Here is a tiny trained network, its code and every weight. The questions are about switching its units off for an input and a class, where a switched-off unit gives its printed mean instead of its output.

import numpy as np


def w(rows, s, z=0):
    codes = np.array(rows[::2]) - 128.0
    scale = np.full(codes.shape[1], s)
    scale[-1] = z or s
    return codes * scale


def norm(h):
    return h / np.sqrt((h * h).mean(-1, keepdims=True) + 1e-5)


def f(y):
    return np.maximum(y, 0)


def log_softmax(a):
    a = a - a.max(-1, keepdims=True)
    return a - np.log(np.exp(a).sum(-1, keepdims=True))


def net(x, mask):
    res = np.array(x, float).reshape(1, 8) / 4 @ E
    u = 0
    for l in range(4):
        y = f(norm(res) @ A[l][:, :-1].T + A[l][:, -1])
        res = res + np.where(mask[u : u + 4], y, B[l][:, -1]) @ B[l][:, :-1]
        u += 4
    return log_softmax(norm(res)[-1] @ U[:, :-1].T + U[:, -1])


A, B = {}, {}
E = w([
[202,238,140],'x0',
[162,14,254],'x1',
[127,121,132],'x2',
[131,130,125],'x3',
[128,129,125],'x4',
[209,51,69],'x5',
[134,125,137],'x6',
[129,129,127],'x7',
],0.0067)
A[0] = w([
[74,23,73,250],'L0N1',
[248,99,194,14],'L0N2',
[134,92,242,249],'L0N3',
[7,99,118,82],'L0N4',
],0.011,0.0013)
B[0] = w([
[225,100,162,241],'L0N1',
[4,150,54,221],'L0N2',
[143,112,216,255],'L0N3',
[21,75,99,220],'L0N4',
],0.014,0.0055)
A[1] = w([
[185,254,134,220],'L1N1',
[26,106,80,2],'L1N2',
[141,114,9,206],'L1N3',
[124,173,169,159],'L1N4',
],0.0096,0.00089)
B[1] = w([
[78,199,50,251],'L1N1',
[8,107,134,252],'L1N2',
[211,103,145,248],'L1N3',
[90,164,126,179],'L1N4',
],0.012,0.004)
A[2] = w([
[45,90,26,221],'L2N1',
[229,62,25,179],'L2N2',
[84,194,121,8],'L2N3',
[99,254,246,2],'L2N4',
],0.0082,0.0015)
B[2] = w([
[184,102,52,255],'L2N1',
[254,139,129,210],'L2N2',
[199,119,183,179],'L2N3',
[105,171,140,191],'L2N4',
],0.014,0.0051)
A[3] = w([
[163,169,94,30],'L3N1',
[97,255,114,211],'L3N2',
[85,171,81,88],'L3N3',
[24,139,167,9],'L3N4',
],0.01,0.0014)
B[3] = w([
[56,209,22,184],'L3N1',
[62,137,172,253],'L3N2',
[149,51,185,203],'L3N3',
[254,122,65,233],'L3N4',
],0.009,0.0045)
U = w([
[59,97,86,226],'0',
[117,122,199,211],'1',
[79,250,113,140],'2',
[71,226,211,98],'3',
[228,135,113,88],'4',
[191,97,175,3],'5',
[195,210,78,92],'6',
],0.016,0.0018)

Each question gives the input, the list of numbers given to net, and the class t.
The units are the neurons (one row each of A and B). Each row of codes is followed by its name. A weight is (code - 128) times the scale printed after its matrix; where a second scale follows, it is the last column's (A, B and U).
mask holds one flag per neuron, layer by layer. A switched-off neuron (its flag False) gives its mean, the last column of its row in B, instead of its output. The means were averaged over made-up inputs and are rounded, as every weight is.
A unit's drop is (log p(t) with every unit on - log p(t) with that unit switched off) / (log p(t) with every unit on - log p(t) with every unit switched off).
The circuit of an input: a set's keep is (log p(t) with only the set's units on - log p(t) with every unit switched off) / (log p(t) with every unit on - log p(t) with every unit switched off). Starting from the 12 units with the biggest drops (on a tie, the unit counted first), units are removed one at a time, each time the one whose removal leaves the highest keep (on an exact tie, the one counted first), for as long as the keep stays at least 0.8.
circuit, biggest first: the units of the circuit, biggest drop first
unit that matters most: the unit with the biggest drop
top k neurons: the k neurons with the biggest drops, biggest first
top k neurons in layer l: the k neurons of layer l with the biggest drops, biggest first
drop of u: that unit's drop, to one decimal
input [7,4,-1,-1,3,3,1,7], class 0: circuit, biggest first	[L0N2]
input [-2,-7,-8,-5,-3,1,4,5], class 4: circuit, biggest first	[L0N2; L1N3]
input [-3,-2,-5,8,2,2,5,3], class 4: top 2 neurons in layer 0	[L0N3; L0N1]
input [8,8,-4,5,-1,-1,8,-2], class 3: circuit, biggest first	[L0N3; L0N2]
input [-6,-7,-3,4,1,3,-8,-5], class 4: top 2 neurons	[L0N1; L0N2]
input [-6,0,-7,-2,0,2,2,-3], class 4: top 2 neurons	[L0N1; L2N2]
input [3,4,1,-3,2,-1,4,1], class 3: top 3 neurons	[L0N3; L0N4; L2N4]
input [1,6,7,5,1,-1,5,-2], class 3: top 2 neurons in layer 2	[L2N1; L2N4]
input [3,2,-3,-2,-3,-2,-1,-1], class 3: top 2 neurons	[L0N3; L0N4]
input [5,7,3,-7,-5,5,3,-6], class 0: top 2 neurons in layer 0	[L0N2; L0N1]
input [0,-8,2,3,-1,-8,2,8], class 0: top 2 neurons	[L0N3; L1N2]
input [-6,-2,-6,8,-4,4,5,-3], class 4: top 2 neurons in layer 0	[L0N1; L0N3]
input [3,8,4,8,-6,-6,3,8], class 3: top 3 neurons in layer 0	[L0N2; L0N1; L0N4]
input [-2,-8,-3,-5,-1,-2,-8,-6], class 0: top 2 neurons in layer 0	[L0N1; L0N4]
input [-3,-7,-4,7,-7,-4,-3,5], class 0: unit that matters most	L1N2
input [-8,-1,-1,7,-6,8,0,-3], class 4: top 2 neurons	[L2N2; L0N3]
input [-8,-8,8,8,2,4,8,-6], class 4: drop of L1N1	0.0
input [5,2,6,-7,1,1,5,-6], class 0: drop of L0N2	1.0
input [7,7,5,1,-6,-3,2,-7], class 3: drop of L0N2	0.1
input [-5,-1,-6,-1,-6,2,-3,-2], class 4: unit that matters most	L0N1
